Each row, then one of two labels for whether it has a hidden trait; a new part has new ones:
In the rows, zero is written as 128.
[173 150 132  93 172 195 223 178 137  57 123 125 126 111 122  83 104 224
 130 140] -> U
[118 142 126 141 122 112  76  67 123 109 124 133 131 111 132 117 136  62
 122 140] -> P
[112 164 124 132 137 136 117 155 134  99 101 109 108 147 138 123 129 233
 130 146] -> P
[157 138 148 109  94 178 149  90 146 150 102 135 162 157 130 113 119 169
 151 105] -> U
[129 142 125 108 111 141 149 189 136 151 104 135 118 130 129 144 107 198
 128 123] -> P
[117 117 109 126 175 145 186 245 123 119 125 138 145 137 120 133 132 167
 103 124] -> U
[ 96 189 136  94  91 118 117  90 129  57 114 156 104 150 121 177 112 201
 120 132] -> P
[112 101 128 127 103 105 114 162 130 169 140 129 131 167 134 149 125 144
 129 112] -> P
[186 100  61 143 169 153 254 213 108 166 131 164 210 119 137 135 105 182
 129 127] -> U
[183 133  95 147 154 160 201 164 101 124 131 168 191 134 133 153 120  88
 142 143] -> P
[131 126 129 117 102 133 128 113 134 171 119 139 152 162 128 100 117 137
 137 101] -> P
[145  49 104 126 175 153 189 251 136 164 130 106 153 115 133  66  99 173
 129 137] -> U
[127  52 106 133 159 150 172 214 127 160 133  91 135 114 129  95 119 146
 135 149] -> U
[108  82 122 161 124 125  80  77 114 141 136  84 114  99 131 132 165  23
 140 168] -> U
[118  85 114 124 140 141 150 172 124 138 129 103 127 120 127 117 123 141
 133 148] -> P
[156 144 142 110 112 178 154 106 142 123 112 131 143 143 130 117 122 169
 147 120] -> U
[128 129 138 138 116 135 107 129 129  85 132 110 125 138 130 180 146 115
 132 150] -> P
[122 145 131 129 131 117 105  96 119 105 141 129 112 127 128 122 140  93
 123 134] -> P
[113 152 135 135 109 125  96 127 125 123 109 126 106 125 132 146 131 157
 136 148] -> P
[113 167 114 127 151 136 138 166 136 107  96 110 113 156 136  95 112 253
 127 135] -> P
[116 142 133 135 124 129 105 153 119 127 107 127 112 132 128 100 117 188
 139 147] -> P
[129 141 130 137 127 124 101 125 123  82 123 107 134 143 123 159 145  95
 122 142] -> U
[152 103 115 101 133 147 188 200 134 126 125 128 160 157 119  73  89 194
 141 119] -> U
[147 120 132 117 120 139 130 168 135  77 123  96 141 162 123 151 114 175
 135 143] -> U
[138 137 137 129 124 132 103 159 133  55 119  85 133 160 122 187 135 144
 120 145] -> U
[116 140 127 117 123 127 121 130 132  97 122 138 125 127 129 139 116 161
 124 138] -> P
[122  75 118 124 143 147 162 201 131 128 131 101 126 123 130 137 118 182
 133 152] -> P
[179 138 109 160 165 148 199 145 100 128 131 152 180 137 121 116 119  37
 149 163] -> P
[190 100  87 152 172 157 252 217 115 146 136 143 184 130 131 150 108 158
 141 160] -> P
[180 134  96 149 152 158 198 153 100 119 132 167 187 133 133 163 123  75
 142 147] -> P
[124 107 121 121 135 136 139 170 133 114 125 122 130 124 132 130 113 174
 125 143] -> P
[174 149 108 171 151 137 169  97 100 121 132 152 176 128 124 133 136   1
 147 168] -> P
[184 130  95 144 163 160 214 171 102 131 128 167 192 137 128 131 110  84
 141 141] -> P
[133  68 101  81 163 132 240 255 135 195 132 144 158 179 120  54  58 255
 118  84] -> P
[120 137 128 128 125 121 101 104 127 102 123 131 126 119 132 129 127 115
 123 140] -> P
[183 121 100 166 163 147 219 172 109 139 135 141 177 130 125 142 120  84
 146 171] -> P
[113 140 140 141 106 111  74 108 105 146 107 147 117 113 118  82 120  99
 145 148] -> U
[133  87 128 127 108 151 171 142 134 140 156 151 126 118 141 137 133 156
 161 145] -> P
[112 135 136 140 123 126  91 145 115 127 110 128 109 126 125  98 119 174
 143 156] -> U
[178 134  87 160 168 130 207 127  97 161 124 158 199 127 117  69 112  25
 139 143] -> P
[182 131 119 156 161 161 205 178 109 108 135 145 168 143 128 166 120  77
 151 174] -> P
[122 119 120 116 160 120 154 191 121  99 148 124 106 128 125 118 118 163
 114 138] -> P
[175 130  90 161 139 151 178 136 100 117 137 166 185 118 142 190 138  89
 136 147] -> U
[181 104  55 146 145 152 210 174 102 147 135 177 211 108 149 179 126 172
 123 118] -> U
[133  88 152 120  87 131 115 213 109 177 121 160 114  99 114 130 100 150
 154 152] -> U
[105 118 126 136 122  90  95 134 116 122 151 125 104 139 131 149 140  99
 117 134] -> P
[140 120 119 125 149 130 133 166 138 116 123 139 148 118 137  99 106 153
 120 131] -> U
[110 179 119 131 133 131 112 114 135 107  97 113 111 147 138 119 128 194
 124 135] -> P
[144 156 141 125 136 152 133  83 127  70 133 122 114 113 128 135 141 119
 131 148] -> U
[116 159 120 122 135 136 139 163 133 126  97 125 118 143 131 100 113 216
 129 130] -> P
[ 84  68 118 134 110 143 145 133 111 134 140  66  84 124 119 173 156 125
 151 176] -> P
[135 127 137 118 114 143 135 126 133 132 126 130 134 149 130 128 124 156
 135 119] -> P
[125 120 128 129 130 132 117 150 135 101 129 124 123 121 137 154 124 164
 125 148] -> P
[117 184 133 124  69 125  88  71 141 138 104 131  98 110 137 227 155  75
 121 122] -> U
[117 159 131 131  97 129  93 123 132 123 108 124  99 122 136 180 140 151
 132 142] -> P
[123 122 121 133 135 123 105 115 127 118 125 126 134 114 133 113 127 102
 124 140] -> P
[147 137 140 112 124 166 155 133 137 107 125 124 129 139 130 134 122 184
 137 130] -> U
[118 150 131 130 113 127 106 138 124 131 106 130 111 128 129 123 122 166
 135 142] -> P
[151 177  98 216  98  94  39   1  79 111 139 156 167  82 144 211 208   1
 136 168] -> U
[118 124 133 127  91 116  95  93 131 166 126 135 142 161 131 130 130 112
 137 108] -> P
[137 118 134 129 131 139 131 190 132  75 128 100 129 151 126 185 134 168
 123 148] -> U
[181 107  51 140 138 160 206 165  97 143 131 192 222 105 155 194 126 181
 117 100] -> U
[113 178 119 126 140 141 134 152 141 104  97 109 109 152 141 131 123 237
 124 137] -> P
[180 106  69 163 153 141 212 151 106 154 132 158 196 108 139 154 127 119
 131 141] -> U
[109 104 111 137 143 143 186 159 117 168 149 181 135 103 133 100 145 105
 137 127] -> P
[130  85 118 147 148 132 116 142 126 142 131 104 138 102 137 100 134  80
 130 150] -> U
[140 146 147 125  84 149 114  51 138 151 112 135 150 155 132 122 134 121
 148 108] -> U
[117 175 114 120 144 148 158 179 151  98  96 103 109 161 144 149 118 255
 121 133] -> P
[178 131  91 164 155 141 196 127 101 140 131 157 188 122 131 132 128  59
 139 152] -> P
[116  87 107 128 149 131 147 149 119 157 123 110 139 116 122  60 119 100
 132 134] -> P
[182 112  72 160 167 137 228 165 106 168 129 157 201 116 130 112 115 104
 132 140] -> P
[141 126 126 107 153 145 175 190 130 104 134 127 122 132 125 109 111 192
 124 129] -> U
[178 134 110 166 157 146 191 136 104 125 135 141 170 133 124 141 128  37
 149 173] -> P
[179 138  97 149 151 155 179 138  96 119 131 171 191 131 134 154 126  65
 140 142] -> P
[113 157 119 128 147 133 133 159 126 115  98 120 119 148 132  73 109 229
 131 137] -> P
[130 106 142 121 119 149 146 248 129 133 115 126 105 129 129 155 101 255
 146 158] -> U
[127 143 140 132 124 126 101  92 122  98 141 121 109 125 132 148 146 100
 128 140] -> P
[124 114 116 110 144 116 155 181 124 151 132 139 136 150 123  72 102 158
 120 105] -> P
[102 115 125 120 116 132 134 125 123 108 127 114 110 130 124 145 127 154
 133 148] -> P
[119 180 134 120 114 112  78  83 137  71 119 162 128 124 135 148 119 141
 115 133] -> U
[121 142 126 125 127 134 124 166 124 137 104 131 117 131 126 106 106 194
 137 137] -> P
[127 110 121 124 142 145 173 194 128 121 135 138 139 131 128 131 129 156
 129 134] -> P
[180 107  60 161 157 135 218 152 105 167 131 159 203 105 137 135 124 122
 127 133] -> U
[136 101 117 115 150 142 159 202 139 123 124 128 141 125 132 106  99 195
 123 135] -> P
[174 135  92 171 142 137 171  97  99 131 133 154 184 114 135 162 142  34
 139 156] -> P
[124 131 127 121 126 114 125 128 120 139 133 136 132 142 125  95 124 108
 125 116] -> P
[111 106 116 142 133 141 171 137 118 161 154 178 128 102 137 117 153  98
 142 136] -> P
[130 124 131 114 114 133 136 201 118 168 107 151 125 119 117  91  94 175
 142 131] -> U
[108 161 139 148 110 117  66  91 115 122 109 129 103 123 130 118 137 119
 139 153] -> P
[ 98 111 123 133  98  81  84 119 118 187 139 137 133 167 129 112 128  78
 125 100] -> P
